Below are the code and all the weights of a small trained network. Each question names an input and a class and asks about switching units off, where a switched-off unit gives its printed mean instead of its output.

import numpy as np


def w(rows, s, z=0):
    codes = np.array(rows[::2]) - 128.0
    scale = np.full(codes.shape[1], s)
    scale[-1] = z or s
    return codes * scale


def f(y):
    return np.maximum(y, 0)


def log_softmax(a):
    a = a - a.max(-1, keepdims=True)
    return a - np.log(np.exp(a).sum(-1, keepdims=True))


def net(x, mask):
    res = np.array(x, float).reshape(1, 8) / 4 @ E
    y = f(res @ A[0][:, :-1].T + A[0][:, -1])
    res = res + np.where(mask, y, B[0][:, -1]) @ B[0][:, :-1]
    return log_softmax(res[-1] @ U[:, :-1].T + U[:, -1])


A, B = {}, {}
E = w([
[184,134,53],'x0',
[9,131,54],'x1',
[126,127,129],'x2',
[129,129,128],'x3',
[129,127,128],'x4',
[126,127,126],'x5',
[128,127,125],'x6',
[131,215,123],'x7',
],0.014)
A[0] = w([
[198,50,195,224],'neuron 0',
[198,164,99,123],'neuron 1',
[140,142,200,142],'neuron 2',
[146,152,209,135],'neuron 3',
[145,143,231,166],'neuron 4',
[73,198,105,133],'neuron 5',
[90,28,85,253],'neuron 6',
[156,172,158,164],'neuron 7',
[40,110,180,180],'neuron 8',
[178,211,159,210],'neuron 9',
[249,87,160,231],'neuron 10',
[29,141,163,126],'neuron 11',
[189,126,121,116],'neuron 12',
[164,227,123,194],'neuron 13',
[40,189,97,146],'neuron 14',
[40,162,129,131],'neuron 15',
],0.011,0.0044)
B[0] = w([
[90,95,238,233],'neuron 0',
[168,167,144,177],'neuron 1',
[48,204,108,173],'neuron 2',
[61,202,115,179],'neuron 3',
[30,194,135,196],'neuron 4',
[223,115,81,180],'neuron 5',
[23,83,50,208],'neuron 6',
[107,214,148,166],'neuron 7',
[130,24,139,197],'neuron 8',
[140,181,165,193],'neuron 9',
[149,105,254,247],'neuron 10',
[166,17,137,192],'neuron 11',
[208,138,185,170],'neuron 12',
[145,193,132,186],'neuron 13',
[215,95,75,203],'neuron 14',
[204,56,103,190],'neuron 15',
],0.0082,0.015)
U = w([
[43,114,184,15],'0',
[85,49,84,3],'1',
[42,212,125,243],'2',
[226,78,107,194],'3',
[178,74,189,229],'4',
[45,125,2,242],'5',
[189,186,147,37],'6',
[189,156,7,26],'7',
],0.0085,0.003)

Each question gives the input, the list of numbers given to net, and the class t.
The units are the neurons (one row each of A and B). Each row of codes is followed by its name. A weight is (code - 128) times the scale printed after its matrix; where a second scale follows, it is the last column's (A, B and U).
mask holds one flag per neuron, in row order. A switched-off neuron (its flag False) gives its mean, the last column of its row in B, instead of its output. The means were averaged over made-up inputs and are rounded, as every weight is.
A unit's drop is (log p(t) with every unit on - log p(t) with that unit switched off) / (log p(t) with every unit on - log p(t) with every unit switched off).
The circuit of an input: a set's keep is (log p(t) with only the set's units on - log p(t) with every unit switched off) / (log p(t) with every unit on - log p(t) with every unit switched off). Starting from the 12 units with the biggest drops (on a tie, the unit counted first), units are removed one at a time, each time the one whose removal leaves the highest keep (on an exact tie, the one counted first), for as long as the keep stays at least 0.8.
circuit, biggest first: the units of the circuit, biggest drop first
unit that matters most: the unit with the biggest drop
top k neurons: the k neurons with the biggest drops, biggest first
drop of u: that unit's drop, to one decimal
input [-2,-8,2,2,0,2,6,2], class 2: circuit, biggest first -> [neuron 4; neuron 3]
input [-3,8,-8,-8,-3,0,-7,-8], class 1: top 2 neurons -> [neuron 11; neuron 8]
input [5,1,3,4,-1,-2,-3,1], class 7: circuit, biggest first -> [neuron 0; neuron 10]
input [1,8,2,8,-6,-5,1,2], class 7: circuit, biggest first -> [neuron 14; neuron 5]
input [1,-4,4,-2,-8,-6,2,1], class 6: circuit, biggest first -> [neuron 8; neuron 11]
input [-2,1,2,6,8,-4,-3,-8], class 1: circuit, biggest first -> [neuron 6; neuron 10]
input [3,1,-8,0,7,2,-3,3], class 7: circuit, biggest first -> [neuron 10; neuron 0]
input [2,3,0,-5,5,1,2,-4], class 5: circuit, biggest first -> [neuron 10; neuron 6]
input [3,2,-4,8,2,4,5,-1], class 5: circuit, biggest first -> [neuron 10; neuron 12]
input [6,8,-2,1,-8,7,1,3], class 7: circuit, biggest first -> [neuron 14; neuron 5]
input [5,7,5,0,-4,-6,7,-8], class 5: circuit, biggest first -> [neuron 6]
input [5,1,-7,0,-1,-3,-1,4], class 7: circuit, biggest first -> [neuron 10; neuron 0]
input [-1,0,2,0,1,2,7,-7], class 0: circuit, biggest first -> [neuron 14; neuron 6]
input [-7,-5,-3,1,-8,-2,-8,-1], class 0: unit that matters most -> neuron 0
input [-8,1,0,1,0,-8,5,6], class 3: top 2 neurons -> [neuron 11; neuron 15]
input [-2,5,3,-5,-3,-2,0,-1], class 1: drop of neuron 8 -> 0.1
input [5,4,2,-6,3,7,-2,0], class 5: drop of neuron 6 -> 0.3
input [2,7,-7,8,7,1,8,6], class 7: drop of neuron 10 -> 0.2
